Here is a tiny trained network, its code and every weight. The questions are about switching its units off for an input and a target symbol, where a switched-off unit gives its printed mean instead of its output.

import numpy as np


def w(rows, s, z=0):
    codes = np.array(rows[::2]) - 128.0
    scale = np.full(codes.shape[1], s)
    scale[-1] = z or s
    return codes * scale


def f(y):
    return np.maximum(y, 0)


def softmax(a):
    e = np.exp(a - a.max(-1, keepdims=True))
    return e / e.sum(-1, keepdims=True)


def log_softmax(a):
    a = a - a.max(-1, keepdims=True)
    return a - np.log(np.exp(a).sum(-1, keepdims=True))


def net(x, mask):
    ids = ['βεηξπτ'.index(c) for c in x.split()]
    T = len(ids)
    res = E[ids] + P[:T]
    r = res
    for j in range(2):
        rows = slice(4 * j, 4 * j + 4)
        q, k, v = (r @ M[0][rows].T for M in (Q, K, V))
        z = softmax(np.where(np.tri(T) > 0, q @ k.T / 4**0.5, -1e9)) @ v
        o = O[0][rows]
        res = res + np.where(mask[j], z, o[:, -1]) @ o[:, :-1]
    y = f(res @ A[0][:, :-1].T + A[0][:, -1])
    res = res + np.where(mask[2:14], y, B[0][:, -1]) @ B[0][:, :-1]
    return log_softmax(res[-1] @ U[:, :-1].T + U[:, -1])


Q, K, V, O, A, B = {}, {}, {}, {}, {}, {}
E = w([
[97,132,119,67,19],'β',
[89,156,213,207,49],'ε',
[98,29,237,105,59],'η',
[93,70,253,244,185],'ξ',
[106,79,87,24,155],'π',
[132,241,52,116,154],'τ',
],0.0064)
P = w([
[15,183,217,97,163],'0',
[171,111,77,168,139],'1',
[233,204,211,47,180],'2',
[40,115,55,223,212],'3',
[81,130,104,67,98],'4',
[236,69,3,230,135],'5',
[4,130,11,138,189],'6',
[60,132,137,76,69],'7',
],0.0068)
Q[0] = w([
[94,169,115,152,54],'H1',
[48,155,122,142,126],'H1',
[81,19,111,202,119],'H1',
[152,98,156,31,60],'H1',
[3,209,221,2,148],'H2',
[167,64,73,117,59],'H2',
[134,206,131,107,190],'H2',
[34,81,22,199,102],'H2',
],0.015)
K[0] = w([
[136,85,110,179,147],'H1',
[119,101,63,151,138],'H1',
[201,207,106,177,126],'H1',
[167,101,149,125,71],'H1',
[4,95,66,140,76],'H2',
[219,133,154,89,86],'H2',
[65,171,106,144,147],'H2',
[220,116,51,113,160],'H2',
],0.021)
V[0] = w([
[75,139,157,106,47],'H1',
[178,160,124,98,126],'H1',
[186,160,185,96,141],'H1',
[81,107,105,106,175],'H1',
[154,217,92,196,182],'H2',
[158,61,93,51,255],'H2',
[89,158,87,124,188],'H2',
[110,37,225,211,217],'H2',
],0.013)
O[0] = w([
[182,103,137,143,167,122],'H1',
[114,141,141,161,124,100],'H1',
[111,159,81,174,169,103],'H1',
[153,97,142,121,84,185],'H1',
[63,230,114,149,149,252],'H2',
[94,90,132,56,209,132],'H2',
[81,141,187,142,148,253],'H2',
[8,86,61,113,89,90],'H2',
],0.014,0.0042)
A[0] = w([
[133,92,51,164,194,145],'N1',
[133,36,111,144,154,142],'N2',
[84,100,83,80,114,47],'N3',
[135,184,76,22,66,63],'N4',
[165,194,52,234,57,34],'N5',
[100,173,156,45,102,26],'N6',
[139,63,145,78,178,197],'N7',
[90,111,94,90,191,59],'N8',
[254,105,160,92,120,72],'N9',
[103,196,168,152,194,255],'N10',
[141,105,137,113,13,113],'N11',
[174,67,127,90,70,40],'N12',
],0.0077,0.0014)
B[0] = w([
[124,105,169,113,82,149],'N1',
[146,71,73,90,150,154],'N2',
[84,161,115,189,147,164],'N3',
[91,78,160,174,115,148],'N4',
[159,118,252,71,74,178],'N5',
[197,109,165,165,107,168],'N6',
[120,145,118,34,147,157],'N7',
[132,177,173,150,141,160],'N8',
[50,90,173,232,187,160],'N9',
[120,178,16,95,86,251],'N10',
[194,180,121,103,138,162],'N11',
[171,153,46,139,125,148],'N12',
],0.012)
U = w([
[118,138,143,251,173,2],'β',
[117,114,178,117,49,101],'ε',
[146,67,34,156,83,95],'η',
[2,97,107,188,83,128],'ξ',
[64,116,166,69,206,97],'π',
[115,251,86,152,171,198],'τ',
],0.0038,0.0018)

Each question gives the input, a string of symbols that net reads in full, and the target symbol t.
The units are the heads (4 rows each of Q, K, V and O) and the neurons (one row each of A and B). Each row of codes is followed by its name. A weight is (code - 128) times the scale printed after its matrix; where a second scale follows, it is the last column's (O, A, B and U).
mask holds one flag per unit, heads first, then neurons. A switched-off unit (its flag False) gives its mean, the last column of its rows in O or B, instead of its output. The means were averaged over made-up inputs and are rounded, as every weight is.
A unit's drop is (log p(t) with every unit on - log p(t) with that unit switched off) / (log p(t) with every unit on - log p(t) with every unit switched off).
The circuit of an input: a set's keep is (log p(t) with only the set's units on - log p(t) with every unit switched off) / (log p(t) with every unit on - log p(t) with every unit switched off). Starting from the 12 units with the biggest drops (on a tie, the unit counted first), units are removed one at a time, each time the one whose removal leaves the highest keep (on an exact tie, the one counted first), for as long as the keep stays at least 0.8.
circuit, biggest first: the units of the circuit, biggest drop first
k most important neurons: the k neurons with the biggest drops, biggest first
drop of u: that unit's drop, to one decimal
input ξ ξ π, target ξ: circuit, biggest first : [H2]
input τ β ξ τ τ β, target ξ: circuit, biggest first : [H2 N3]
input τ τ β τ τ ε, target β: circuit, biggest first : [H2 N9]
input ε ξ β, target ε: circuit, biggest first : [H2 N5]
input ε π ξ η, target π: 2 most important neurons : [N7 N10]
input ε τ τ, target ε: circuit, biggest first : [H2 N5]
input ξ τ ε τ ξ π, target ε: circuit, biggest first : [H2 N5 N10]
input τ τ ε τ π β, target ε: circuit, biggest first : [N5 H2]
input η ε ε, target η: circuit, biggest first : [H2 N12]
input τ τ τ ξ, target τ: circuit, biggest first : [H2 N10]
input β τ π, target β: 2 most important neurons : [N9 N10]
input τ ε ε η π η, target ε: drop of N1 : 0.1
input π τ ε, target π: drop of N7 : 0.3
input τ τ ε ε ξ ξ, target ε: drop of H2 : 0.8
input ε η β ε, target η: circuit, biggest first : [H2]
input τ ξ ξ π, target π: circuit, biggest first : [H2 N7]
input ξ τ τ τ β, target β: circuit, biggest first : [H2 N9]
